Below are the code and all the weights of a small trained network. Each question names an input and a class and asks about switching units off, where a switched-off unit gives its printed mean instead of its output.

import numpy as np


def w(rows, s, z=0):
    codes = np.array(rows[::2]) - 128.0
    scale = np.full(codes.shape[1], s)
    scale[-1] = z or s
    return codes * scale


def f(y):
    return y / 2 * (1 + np.tanh(0.7978845608 * (y + 0.044715 * y**3)))


def log_softmax(a):
    a = a - a.max(-1, keepdims=True)
    return a - np.log(np.exp(a).sum(-1, keepdims=True))


def net(x, mask):
    res = np.array(x, float).reshape(1, 6) / 4 @ E
    y = f(res @ A[0][:, :-1].T + A[0][:, -1])
    res = res + np.where(mask, y, B[0][:, -1]) @ B[0][:, :-1]
    return log_softmax(res[-1] @ U[:, :-1].T + U[:, -1])


A, B = {}, {}
E = w([
[117,252,129],'x0',
[227,136,18],'x1',
[127,128,127],'x2',
[130,129,131],'x3',
[34,119,43],'x4',
[129,130,127],'x5',
],0.0037)
A[0] = w([
[127,130,127,187],'neuron 0',
[198,132,193,91],'neuron 1',
[123,245,131,95],'neuron 2',
[54,122,60,99],'neuron 3',
[129,126,129,33],'neuron 4',
[127,129,127,192],'neuron 5',
[118,126,140,83],'neuron 6',
[129,142,129,98],'neuron 7',
[129,126,129,14],'neuron 8',
[173,133,78,105],'neuron 9',
[173,133,77,105],'neuron 10',
[129,126,129,12],'neuron 11',
[130,126,129,26],'neuron 12',
[158,130,95,100],'neuron 13',
[74,123,187,100],'neuron 14',
[148,129,106,99],'neuron 15',
[142,18,131,95],'neuron 16',
[112,126,145,84],'neuron 17',
[127,130,127,179],'neuron 18',
[129,126,129,24],'neuron 19',
[129,127,129,80],'neuron 20',
[130,126,128,54],'neuron 21',
[77,124,184,97],'neuron 22',
[129,126,129,2],'neuron 23',
[197,132,192,93],'neuron 24',
[123,126,135,77],'neuron 25',
[172,132,79,105],'neuron 26',
[93,123,95,93],'neuron 27',
[130,126,128,48],'neuron 28',
[138,128,118,89],'neuron 29',
[129,126,129,17],'neuron 30',
[129,126,129,3],'neuron 31',
[70,122,74,96],'neuron 32',
[132,127,124,81],'neuron 33',
[177,133,74,106],'neuron 34',
[127,130,127,196],'neuron 35',
[131,126,130,47],'neuron 36',
[80,124,181,95],'neuron 37',
[127,130,127,194],'neuron 38',
],0.013,0.0036)
B[0] = w([
[151,116,142,216],'neuron 0',
[170,233,50,230],'neuron 1',
[37,2,28,214],'neuron 2',
[191,232,61,225],'neuron 3',
[88,150,104,39],'neuron 4',
[147,118,140,225],'neuron 5',
[100,145,131,82],'neuron 6',
[109,123,112,93],'neuron 7',
[80,154,100,28],'neuron 8',
[78,159,200,192],'neuron 9',
[77,160,201,194],'neuron 10',
[81,154,101,27],'neuron 11',
[85,152,102,35],'neuron 12',
[91,151,166,138],'neuron 13',
[70,172,221,209],'neuron 14',
[99,145,150,114],'neuron 15',
[32,29,26,249],'neuron 16',
[96,148,139,89],'neuron 17',
[150,116,141,202],'neuron 18',
[85,152,102,34],'neuron 19',
[112,137,118,75],'neuron 20',
[96,145,111,53],'neuron 21',
[72,169,212,195],'neuron 22',
[78,155,98,23],'neuron 23',
[169,230,52,229],'neuron 24',
[101,143,122,73],'neuron 25',
[79,159,197,189],'neuron 26',
[145,176,96,119],'neuron 27',
[94,147,108,49],'neuron 28',
[104,142,130,89],'neuron 29',
[82,153,101,30],'neuron 30',
[78,155,98,23],'neuron 31',
[171,206,78,175],'neuron 32',
[105,141,120,77],'neuron 33',
[74,162,209,208],'neuron 34',
[153,114,143,231],'neuron 35',
[93,149,105,49],'neuron 36',
[74,167,205,183],'neuron 37',
[154,114,144,228],'neuron 38',
],0.034,0.0014)
U = w([
[23,198,252,76],'0',
[178,103,139,252],'1',
[178,103,139,189],'2',
[164,251,30,34],'3',
[14,37,33,38],'4',
],0.0042,0.0021)

Each question gives the input, the list of numbers given to net, and the class t.
The units are the neurons (one row each of A and B). Each row of codes is followed by its name. A weight is (code - 128) times the scale printed after its matrix; where a second scale follows, it is the last column's (A, B and U).
mask holds one flag per neuron, in row order. A switched-off neuron (its flag False) gives its mean, the last column of its row in B, instead of its output. The means were averaged over made-up inputs and are rounded, as every weight is.
A unit's drop is (log p(t) with every unit on - log p(t) with that unit switched off) / (log p(t) with every unit on - log p(t) with every unit switched off).
The circuit of an input: a set's keep is (log p(t) with only the set's units on - log p(t) with every unit switched off) / (log p(t) with every unit on - log p(t) with every unit switched off). Starting from the 12 units with the biggest drops (on a tie, the unit counted first), units are removed one at a time, each time the one whose removal leaves the highest keep (on an exact tie, the one counted first), for as long as the keep stays at least 0.8.
units of the circuit, in order: the units of the circuit, biggest drop first
most important unit: the unit with the biggest drop
k most important neurons: the k neurons with the biggest drops, biggest first
drop of u: that unit's drop, to one decimal
input [3,-5,3,1,-8,6], class 3: 2 most important neurons => [neuron 1; neuron 24]
input [-6,6,-5,4,8,3], class 3: units of the circuit, in order => [neuron 3]
input [6,-5,6,0,-7,1], class 3: 3 most important neurons => [neuron 1; neuron 24; neuron 16]
input [-6,-8,8,7,8,8], class 0: 3 most important neurons => [neuron 14; neuron 22; neuron 37]
input [-8,-8,-3,-1,-6,0], class 0: 3 most important neurons => [neuron 14; neuron 22; neuron 37]
input [-8,3,2,-5,-7,-4], class 4: 3 most important neurons => [neuron 16; neuron 3; neuron 32]
input [-6,-1,-3,4,-7,4], class 3: 3 most important neurons => [neuron 1; neuron 24; neuron 2]
input [-5,6,-3,-1,8,-2], class 3: 2 most important neurons => [neuron 3; neuron 32]
input [-5,-8,5,-5,-6,-4], class 0: 2 most important neurons => [neuron 14; neuron 22]
input [-7,-4,5,1,-5,1], class 4: 2 most important neurons => [neuron 16; neuron 3]
input [-4,-2,4,-1,-6,-1], class 3: 3 most important neurons => [neuron 1; neuron 24; neuron 2]
input [-1,6,3,-6,-8,-7], class 3: 2 most important neurons => [neuron 1; neuron 24]
input [6,0,5,2,-8,-8], class 3: 2 most important neurons => [neuron 1; neuron 24]
input [8,8,5,-8,-2,2], class 0: most important unit => neuron 34
input [-6,-1,-4,0,-5,-2], class 4: drop of neuron 3 => 0.3
input [7,-3,2,6,3,4], class 4: drop of neuron 37 => 0.0
input [6,8,3,-1,0,-8], class 0: drop of neuron 34 => 0.1
input [5,7,-7,2,3,-3], class 0: drop of neuron 10 => 0.2
